Where the symbols take the objects:
from | ψ π δ
J650 | J203 J762 J754
J780 | J424 J155 J754
J372 | J372 J991 J937
J867 | J662 J679 J323
J662 | J552 J486 J781
J235 | J727 J737 J686
J105 | J875 J590 J871
J306 | J737 J984 J452
J590 | J42 J985 J629
J79 | J590 J103 J985
J804 | J42 J528 J837
J189 | J754 J92 J652
J993 | J235 J528 J178
J754 | J45 J677 J203
J782 | J867 J282 J882
J984 | J871 J686 J457
J875 | J79 J382 J405
J800 | J985 J40 J737
J286 | J630 J781 J645
J686 | J630 J985 J800
J45 | J92 J650 J919
J628 | J652 J424 J486
J552 | J681 J931 J749
J645 | J590 J490 J590
J679 | J645 J41 J782
J42 | J235 J837 J42
J837 | J40 J491 J984
J681 | J486 J571 J991
J405 | J629 J198 J42
J937 | J189 J45 J628
J737 | J485 J799 J528
J799 | J800 J485 J306
J985 | J629 J282 J235
J198 | J127 J41 J372
J127 | J630 J372 J372
J424 | J937 J247 J571
J486 | J662 J571 J584
J323 | J41 J782 J804
J743 | J282 J645 J286
J491 | J804 J235 J803
J40 | J79 J804 J799
J41 | J860 J372 J105
J313 | J490 J860 J282
J528 | J719 J203 J489
J584 | J662 J681 J155
J803 | J837 J686 J919
J677 | J203 J178 J189
J178 | J762 J489 J92
J629 | J782 J79 J198
J931 | J247 J628 J662
J762 | J356 J993 J677
J452 | J356 J677 J356
J247 | J571 J652 J552
J630 | J782 J743 J103
J727 | J871 J985 J491
J490 | J103 J286 J679
J356 | J489 J919 J650
J652 | J780 J662 J919
J749 | J991 J782 J552
J871 | J405 J629 J804
J860 | J781 J155 J198
J919 | J452 J719 J762
J781 | J749 J681 J282
J991 | J584 J372 J189
J485 | J984 J800 J719
J457 | J306 J727 J919
J203 | J178 J356 J45
J719 | J457 J737 J405
J882 | J323 J103 J79
J571 | J628 J780 J681
J103 | J882 J985 J875
J489 | J993 J452 J203
J155 | J628 J991 J486
J92 | J677 J485 J937
J282 | J679 J198 J630
J382 | J103 J323 J105

In the rows, 49 stands for zero.

The rows follow the links: the fewer symbols apart two objects are, the more alike their rows tend to be.

Each row is also shifted at random along 3 hidden directions that mean nothing.

Name the object of each row.
[ 45  56  42  53  52  44  56  53  46  50  51  40  61  41  37  52  42  54  59  38  44  60  53  49  59  51  37  43  49  46  47  27  40  52  39  48  37  44  50  46  48  42  53  55  54  53  49  53  46  41  42  57  52  40  40  67  31  58  48  44  65]; object J628
[ 28  50  44  59  38  61  30  51  53  56  52  37  34  52  72  49  46  43  39  53  48  40  58  39  42  55  52  67  42  42  39  46  39  54  51  46  57  46  55  52  51  50  49  39  47  39  44  55  37  51  47  50  43  58  54  48  46  44  51  42  60]; object J127
[ 39  47  62  36  65  44  48  58  40  48  41  45  49  44  42  56  47  54  50  53  47  44  41  45  41  70  50  57  46  63  40  43  54  30  43  57  50  51  34  43  49  37  48  53  49  44  48  48  43  32  46  37  37  47  51  47  46  58  50  51  48]; object J79
[ 80  57  40  55  37  54  39  49  42  49  51  35  41  45  52  48  57  37  40  46  46  51  57  47  55  44  62  58  34  42  57  40  40  58  40  57  41  40  20  47  54  50  65  47  54  40  51  40  42  41  43  54  53  66  45  51  53  47  54  37  53]; object J991
[ 55  50  31  52  37  45  62  41  57  53  34  62  59  48  64  32  49  42  41  56  52  45  43  47  47  37  69  56  52  36  64  65  45  57  53  65  50  39  39  51  51  53  49  42  42  57  54  35  49  60  48  63  54  58  51  52  71  42  32  47  35]; object J781
[ 40  44  59  43  48  46  44  36  40  38  49  47  36  42  56  45  50  59  64  38  57  47  39  50  55  35  47  39  43  42  50  51  58  47  47  30  43  47  47  59  41  49  55  50  41  63  59  53  46  53  55  37  48  42  57  46  46  44  48  55  48]; object J686
[ 52  61  50  45  43  48  31  45  49  49  46  56  48  59  52  41  51  46  35  54  51  55  49  68  45  31  60  56  36  49  54  59  51  55  45  55  45  52  40  48  54  63  44  69  60  45  53  54  63  47  38  49  65  51  36  35  51  46  37  63  28]; object J867
[ 44  51  41  48  43  50  65  41  66  47  34  54  74  47  54  48  38  47  49  46  52  48  46  42  61  39  57  47  56  40  58  45  37  45  51  67  42  53  44  41  45  53  50  56  47  51  51  39  46  41  47  68  53  56  32  52  47  47  41  41  54]; object J662
[ 43  55  46  51  49  46  52  48  48  52  53  44  61  48  34  53  40  58  57  38  42  63  51  55  56  47  34  40  48  49  48  30  41  54  41  41  39  50  60  47  52  46  45  57  53  49  46  58  53  44  41  56  61  36  33  60  28  56  47  49  61]; object J652
[ 32  57  62  44  53  53  31  51  53  49  45  47  49  57  55  54  44  48  37  55  48  51  50  56  45  44  55  60  41  53  45  50  47  43  51  54  49  65  46  44  53  58  39  67  56  40  48  56  56  41  41  47  51  52  35  33  39  49  45  62  41]; object J323
[ 51  57  34  47  46  45  50  55  46  48  44  46  53  43  45  51  50  43  47  44  48  49  54  41  59  52  55  50  49  45  49  31  36  62  40  56  38  42  33  45  47  44  63  46  57  44  52  38  38  44  43  59  48  51  47  60  50  56  48  31  59]; object J155
[ 49  41  68  49  52  51  48  38  51  30  36  42  55  37  51  51  47  51  58  45  53  32  31  41  59  48  49  48  49  59  43  50  57  31  38  39  48  44  44  52  48  42  49  42  38  60  54  50  43  56  51  46  45  50  51  51  54  46  51  45  61]; object J800
[ 76  39  41  56  31  58  63  37  50  59  43  43  45  43  65  27  47  56  47  51  46  54  35  50  31  54  64  59  46  34  68  66  49  33  61  58  55  32  41  55  62  38  42  40  27  64  40  55  54  47  53  52  53  59  50  44  63  41  38  63  41]; object J630
[ 39  48  44  38  60  36  50  52  39  49  61  49  32  47  53  58  53  53  59  49  52  50  54  43  56  46  48  45  49  37  47  41  52  56  55  48  45  52  41  49  30  45  59  47  54  48  55  40  41  43  56  33  36  47  62  43  38  52  53  47  41]; object J42
[ 80  43  45  48  45  49  57  50  54  52  54  63  53  56  38  46  59  35  41  57  47  43  52  48  50  45  48  39  56  56  57  60  54  52  52  54  53  54  47  39  48  57  47  40  53  40  48  34  59  56  54  50  44  58  56  43  62  39  51  44  37]; object J489
[ 38  49  37  45  39  46  51  52  44  59  44  62  41  47  55  25  52  55  44  56  46  50  37  56  32  54  57  52  49  44  58  71  55  51  52  46  57  34  52  57  57  41  42  42  42  57  49  52  55  61  51  47  52  46  60  54  66  47  28  65  32]; object J490
[  8  41  54  34  33  55  37  50  37  57  42  55  33  56  52  26  53  58  38  38  53  58  46  43  45  57  57  41  37  51  42  53  52  58  56  47  54  50  56  56  46  54  57  60  64  42  46  50  57  48  46  40  48  37  43  48  56  46  42  64  58]; object J282
[  5  50  58  36  63  41  46  54  41  42  44  52  39  40  56  52  48  52  58  53  52  36  36  38  47  59  47  52  55  53  39  51  53  39  44  40  56  48  47  52  38  36  48  45  43  55  56  48  34  50  54  32  31  41  62  54  50  51  42  49  48]; object J985
[ 25  54  45  46  35  50  36  48  47  57  45  62  41  55  60  28  50  49  37  55  49  53  42  57  36  45  60  57  42  44  50  69  50  55  54  48  55  46  54  55  54  55  40  56  53  51  50  55  58  56  46  47  55  46  49  45  58  45  29  67  32]; object J679
[ 59  43  39  56  66  38  55  61  49  50  51  43  46  47  56  64  43  43  52  59  50  41  52  43  33  54  49  71  63  39  44  48  42  48  55  59  52  51  58  51  50  41  49  34  38  54  48  52  35  42  52  53  45  49  58  45  55  59  63  37  38]; object J405
[ 35  43  69  50  52  51  46  41  51  29  34  45  57  41  52  51  47  47  54  43  55  27  35  41  61  46  48  47  53  62  38  53  56  38  39  36  51  46  53  57  47  46  48  45  41  58  54  53  42  60  49  49  52  47  52  53  56  46  50  40  61]; object J799
[ 30  44  59  40  68  46  48  65  46  49  44  42  54  51  40  65  44  51  46  51  47  49  47  38  38  73  44  56  51  64  35  35  49  35  49  61  52  63  48  42  49  40  52  60  50  41  38  53  44  26  45  45  39  42  43  47  42  64  61  46  58]; object J875
[ 53  52  49  40  59  35  40  44  36  40  60  55  26  48  51  49  62  47  61  47  56  42  49  55  60  31  50  43  44  39  50  53  59  61  47  33  44  48  37  55  31  50  59  47  54  54  65  39  43  57  57  31  43  46  68  40  51  46  46  51  27]; object J235
[ 67  50  48  54  48  44  40  52  44  49  63  56  46  61  29  47  53  48  48  40  47  57  58  67  47  33  36  36  48  53  49  53  52  66  48  39  44  56  68  54  50  64  48  55  59  48  46  59  65  56  47  53  63  39  45  44  51  50  56  57  38]; object J919
[ 38  54  65  41  54  50  37  55  48  50  42  48  52  54  47  52  46  50  43  55  47  49  40  55  40  58  55  58  41  64  44  49  52  30  45  57  48  59  36  41  53  50  39  66  53  40  47  53  56  36  40  42  47  51  36  42  40  53  42  63  43]; object J882
[ 66  39  30  61  35  54  61  48  54  60  43  42  50  51  63  42  43  46  40  50  49  51  51  39  33  53  64  64  53  33  58  50  33  47  65  71  53  40  52  51  57  48  57  36  36  52  37  48  43  42  52  69  50  60  44  50  65  49  56  39  53]; object J860
[ 67  51  48  54  43  51  48  52  55  58  62  61  48  53  44  44  56  32  40  63  46  43  57  57  51  48  38  40  53  55  52  62  58  52  45  42  57  46  48  36  50  52  33  38  53  36  51  40  57  69  50  42  44  57  61  51  48  37  40  48  37]; object J203

Start here and follow the symbols in turn, left to right. Where do you end up?
Answer with the object's name.
[ 59  54  44  47  51  46  59  44  45  47  47  43  63  47  28  50  42  59  61  35  46  67  47  56  57  46  43  37  47  49  55  27  42  48  45  53  31  48  45  45  53  49  58  64  54  51  47  51  55  31  44  61  61  37  27  57  35  57  52  50  64]
π ψ ψ: J424
[ 28  58  59  44  62  45  40  61  47  49  42  51  52  46  51  51  48  46  44  62  47  45  38  54  35  62  53  65  50  62  43  56  53  35  44  53  54  50  43  45  57  39  35  54  48  48  48  54  49  45  44  38  43  48  51  50  48  56  35  58  36]
ψ π: J103
[ 67  45  54  62  58  44  47  47  51  35  42  49  55  52  43  54  46  44  53  46  54  34  46  53  44  35  45  54  61  51  44  60  52  54  42  44  51  50  68  62  52  53  47  35  38  62  50  56  47  62  49  63  60  43  55  48  65  54  60  40  43]
δ π: J198
[ 47  46  47  42  66  40  41  66  34  53  53  44  35  51  41  57  51  49  48  49  50  52  50  46  33  64  52  61  44  51  45  41  47  48  50  58  47  53  41  51  50  40  60  52  53  43  46  51  41  28  46  41  43  43  55  45  53  64  61  46  44]
π δ: J985
[ 55  49  54  55  60  39  32  49  40  38  53  52  40  59  33  50  52  50  53  38  51  46  55  63  43  31  44  45  49  52  41  54  54  68  41  35  45  53  67  66  48  61  54  56  53  58  52  63  52  58  44  52  66  32  51  41  58  56  58  52  38]
ψ ψ δ π: J203
[ 38  54  33  54  50  45  73  49  67  48  35  53  76  36  58  56  36  44  54  55  52  38  46  37  58  47  56  58  66  34  53  46  37  48  50  65  44  46  46  42  45  46  46  39  40  58  54  35  36  50  47  67  45  58  44  62  47  50  42  28  57]
π π π: J155
[ 72  46  48  51  52  45  55  44  59  42  47  61  58  50  49  53  56  32  43  62  53  28  47  48  54  38  52  48  62  52  50  70  54  50  46  47  57  50  49  46  41  54  40  31  44  50  55  34  46  70  57  50  42  62  66  43  66  40  46  36  33]
δ π: J452
[ 49  52  46  56  68  38  48  64  50  52  51  47  48  50  50  61  45  42  45  62  47  44  51  51  30  61  49  73  56  48  41  51  46  43  48  62  53  52  52  47  56  41  43  44  43  50  46  55  42  39  45  54  46  48  55  44  51  63  53  43  33]
ψ δ: J405
[ 16  62  55  48  69  42  35  64  51  48  45  51  53  52  52  61  42  42  40  64  46  36  47  53  37  57  48  71  53  60  33  54  47  44  44  54  55  60  53  44  53  47  32  56  53  43  47  54  44  46  41  44  43  45  49  47  45  61  41  51  38]
δ ψ π: J382
[ 48  52  46  47  41  56  53  40  61  47  35  53  65  52  61  44  45  42  41  51  55  48  47  45  58  35  66  53  45  43  56  54  43  47  53  65  45  51  36  44  47  59  49  58  50  47  53  39  50  48  46  59  52  61  35  41  53  41  41  48  48]
δ ψ π: J571
[ 78  41  46  56  48  47  52  50  56  52  53  61  54  59  36  48  52  37  43  55  52  46  54  58  45  41  42  41  57  53  54  64  51  57  50  47  56  54  67  48  53  59  41  44  48  46  45  47  61  62  53  57  57  47  51  45  61  42  54  49  37]
δ π π: J719
[ 68  60  30  53  48  45  56  48  52  45  39  53  59  43  54  48  52  33  43  56  51  42  50  49  57  40  65  59  52  40  57  50  42  58  43  63  42  40  26  44  47  49  57  39  50  53  61  33  39  54  46  61  51  63  53  55  57  51  42  36  38]
π π ψ: J628
[ 42  53  39  48  54  44  64  51  51  47  43  43  64  38  36  51  40  55  60  40  45  58  48  44  60  54  43  41  54  47  51  26  40  48  42  53  37  46  47  43  46  43  55  52  53  51  48  48  43  35  46  59  50  40  37  67  36  58  50  38  66]
π δ ψ: J45
